Below is a small trained network, with its code and all its weights. Each question gives an input and a target symbol and asks what happens when units are switched off, that is, made to give their printed mean instead of their output.

import numpy as np


def w(rows, s, z=0):
    codes = np.array(rows[::2]) - 128.0
    scale = np.full(codes.shape[1], s)
    scale[-1] = z or s
    return codes * scale


def norm(h):
    return h / np.sqrt((h * h).mean(-1, keepdims=True) + 1e-5)


def f(y):
    return np.maximum(y, 0)


def softmax(a):
    e = np.exp(a - a.max(-1, keepdims=True))
    return e / e.sum(-1, keepdims=True)


def log_softmax(a):
    a = a - a.max(-1, keepdims=True)
    return a - np.log(np.exp(a).sum(-1, keepdims=True))


def net(x, mask):
    ids = ['αβγηθλμπστψ'.index(c) for c in x.split()]
    T = len(ids)
    res = E[ids] + P[:T]
    r = norm(res)
    for j in range(2):
        rows = slice(3 * j, 3 * j + 3)
        q, k, v = (r @ M[0][rows].T for M in (Q, K, V))
        z = softmax(np.where(np.tri(T) > 0, q @ k.T / 3**0.5, -1e9)) @ v
        o = O[0][rows]
        res = res + np.where(mask[j], z, o[:, -1]) @ o[:, :-1]
    y = f(norm(res) @ A[0][:, :-1].T + A[0][:, -1])
    res = res + np.where(mask[2:14], y, B[0][:, -1]) @ B[0][:, :-1]
    return log_softmax(norm(res)[-1] @ U[:, :-1].T + U[:, -1])


Q, K, V, O, A, B = {}, {}, {}, {}, {}, {}
E = w([
[83,174,37,33,19,156,104,170],'α',
[152,41,137,183,183,104,102,130],'β',
[127,64,166,53,54,152,169,137],'γ',
[134,35,97,187,123,112,163,146],'η',
[145,146,117,177,108,78,153,42],'θ',
[152,130,126,155,157,166,121,237],'λ',
[77,100,91,136,214,122,125,86],'μ',
[217,67,185,53,130,153,112,90],'π',
[66,129,210,86,130,123,231,127],'σ',
[137,41,94,187,140,109,144,137],'τ',
[140,80,250,226,121,64,136,244],'ψ',
],0.011)
P = w([
[159,118,71,31,125,1,139,191],'0',
[151,126,92,77,133,32,103,171],'1',
[140,126,100,97,129,55,97,157],'2',
[129,123,102,113,127,74,96,151],'3',
[122,122,105,124,122,89,94,144],'4',
[118,121,107,137,121,104,98,140],'5',
[117,121,109,145,120,119,99,135],'6',
[113,123,113,151,118,132,102,129],'7',
[109,123,117,157,114,147,104,126],'8',
[107,122,121,167,115,161,105,120],'9',
[102,121,125,174,112,177,104,114],'10',
[97,118,129,184,111,194,105,105],'11',
[97,109,132,187,110,206,107,103],'12',
],0.0084)
Q[0] = w([
[174,221,151,98,74,89,137,145],'head 1',
[125,64,122,121,102,96,141,62],'head 1',
[152,89,120,60,99,173,110,149],'head 1',
[121,137,103,176,161,128,123,103],'head 2',
[150,5,95,194,103,124,110,108],'head 2',
[71,102,71,207,180,134,119,126],'head 2',
],0.012)
K[0] = w([
[147,128,104,74,132,10,121,148],'head 1',
[107,131,115,131,111,125,122,53],'head 1',
[63,152,60,73,145,134,95,146],'head 1',
[128,106,132,155,140,159,137,101],'head 2',
[81,134,143,134,115,189,99,113],'head 2',
[143,112,164,176,121,191,152,117],'head 2',
],0.014)
V[0] = w([
[198,158,111,144,2,100,148,139],'head 1',
[142,190,176,188,167,143,65,134],'head 1',
[189,86,100,110,156,78,146,204],'head 1',
[136,14,196,143,151,133,163,136],'head 2',
[102,100,120,124,119,227,95,173],'head 2',
[59,137,155,160,196,139,173,135],'head 2',
],0.0062)
O[0] = w([
[71,191,156,102,181,176,96,190,226],'head 1',
[167,93,93,95,153,74,201,132,94],'head 1',
[102,192,184,192,126,165,142,35,197],'head 1',
[139,175,173,54,195,165,205,103,140],'head 2',
[119,239,104,141,138,70,58,96,2],'head 2',
[88,145,254,138,109,64,124,130,82],'head 2',
],0.0059,0.0033)
A[0] = w([
[189,224,181,188,72,84,85,33,110],'neuron 1',
[74,124,132,166,199,122,112,4,113],'neuron 2',
[194,86,43,143,144,62,90,193,153],'neuron 3',
[136,38,146,34,136,212,147,188,226],'neuron 4',
[217,59,107,81,11,6,168,106,140],'neuron 5',
[180,79,109,87,229,42,133,247,135],'neuron 6',
[112,211,63,116,81,144,13,112,182],'neuron 7',
[160,31,63,45,147,67,108,75,89],'neuron 8',
[139,222,96,22,154,48,108,115,230],'neuron 9',
[161,182,124,166,218,120,62,133,200],'neuron 10',
[223,109,146,140,188,86,15,78,5],'neuron 11',
[172,35,201,165,101,79,3,165,138],'neuron 12',
],0.0052,0.0019)
B[0] = w([
[76,146,110,64,223,98,89,11,182],'neuron 1',
[171,209,138,70,96,125,121,191,254],'neuron 2',
[60,81,193,124,217,120,135,100,194],'neuron 3',
[86,184,149,124,192,63,116,86,204],'neuron 4',
[88,44,151,222,95,223,140,170,211],'neuron 5',
[107,128,19,2,170,51,80,44,163],'neuron 6',
[225,91,72,54,86,99,200,169,182],'neuron 7',
[179,80,147,225,118,161,133,154,198],'neuron 8',
[122,67,200,213,75,172,83,76,150],'neuron 9',
[89,52,134,119,87,111,152,97,204],'neuron 10',
[56,177,100,162,61,213,148,196,153],'neuron 11',
[160,180,102,128,88,96,116,143,181],'neuron 12',
],0.0062,0.0048)
U = w([
[143,118,74,159,96,101,94,141,64],'α',
[160,197,138,115,142,164,148,151,150],'β',
[247,111,117,110,143,121,205,86,78],'γ',
[227,112,188,75,191,210,29,128,171],'η',
[113,3,171,199,75,199,107,113,214],'θ',
[82,55,29,69,216,51,106,108,119],'λ',
[25,216,71,214,62,83,55,73,1],'μ',
[192,131,54,120,165,202,113,137,36],'π',
[15,137,239,27,104,176,152,163,84],'σ',
[84,165,19,70,54,236,60,197,242],'τ',
[148,141,200,136,95,18,104,214,138],'ψ',
],0.0063,0.0022)

Each question gives the input, a string of symbols that net reads in full, and the target symbol t.
The units are the heads (3 rows each of Q, K, V and O) and the neurons (one row each of A and B). Each row of codes is followed by its name. A weight is (code - 128) times the scale printed after its matrix; where a second scale follows, it is the last column's (O, A, B and U).
mask holds one flag per unit, heads first, then neurons. A switched-off unit (its flag False) gives its mean, the last column of its rows in O or B, instead of its output. The means were averaged over made-up inputs and are rounded, as every weight is.
A unit's drop is (log p(t) with every unit on - log p(t) with that unit switched off) / (log p(t) with every unit on - log p(t) with every unit switched off).
The circuit of an input: a set's keep is (log p(t) with only the set's units on - log p(t) with every unit switched off) / (log p(t) with every unit on - log p(t) with every unit switched off). Starting from the 12 units with the biggest drops (on a tie, the unit counted first), units are removed one at a time, each time the one whose removal leaves the highest keep (on an exact tie, the one counted first), for as long as the keep stays at least 0.8.
units of the circuit, in order: the units of the circuit, biggest drop first
most important unit: the unit with the biggest drop
top k neurons: the k neurons with the biggest drops, biggest first
which heads matter: for each layer, one digit per head in row order, 1 if its drop is at least 0.15 and else 0, layers parted by /
input ψ θ η μ, target σ: most important unit	head 1
input θ μ π τ μ λ θ λ ψ μ θ τ, target λ: units of the circuit, in order	head 1; head 2; neuron 6
input θ λ θ λ λ β, target μ: which heads matter	11
input τ λ τ μ β α γ θ σ λ γ θ π, target τ: which heads matter	01
input θ θ τ θ λ η, target μ: units of the circuit, in order	head 1; head 2; neuron 5
input μ μ θ γ, target θ: which heads matter	10
input τ λ β β θ λ ψ θ θ τ, target λ: units of the circuit, in order	head 1; neuron 6; head 2
input θ θ σ θ α θ θ μ θ β μ, target γ: which heads matter	11
input ψ τ θ λ θ θ σ θ, target σ: units of the circuit, in order	head 2; head 1; neuron 2
input θ θ θ θ π θ θ η μ η λ θ μ, target λ: which heads matter	10
input μ β θ θ θ ψ θ β α θ β, target λ: units of the circuit, in order	head 1; neuron 6
input π μ θ γ π, target θ: units of the circuit, in order	head 1; neuron 5
input θ λ θ, target λ: top 3 neurons	neuron 1; neuron 7; neuron 3
input τ τ θ, target θ: units of the circuit, in order	neuron 5
input γ α α θ π, target τ: which heads matter	11
input η θ λ γ μ θ, target λ: which heads matter	10
input θ μ θ, target μ: which heads matter	11
input ψ θ β θ β θ μ θ β σ γ θ μ, target λ: which heads matter	10
input λ θ γ θ σ λ, target θ: units of the circuit, in order	head 1; neuron 2
input θ μ μ θ θ θ θ θ θ λ, target λ: which heads matter	10
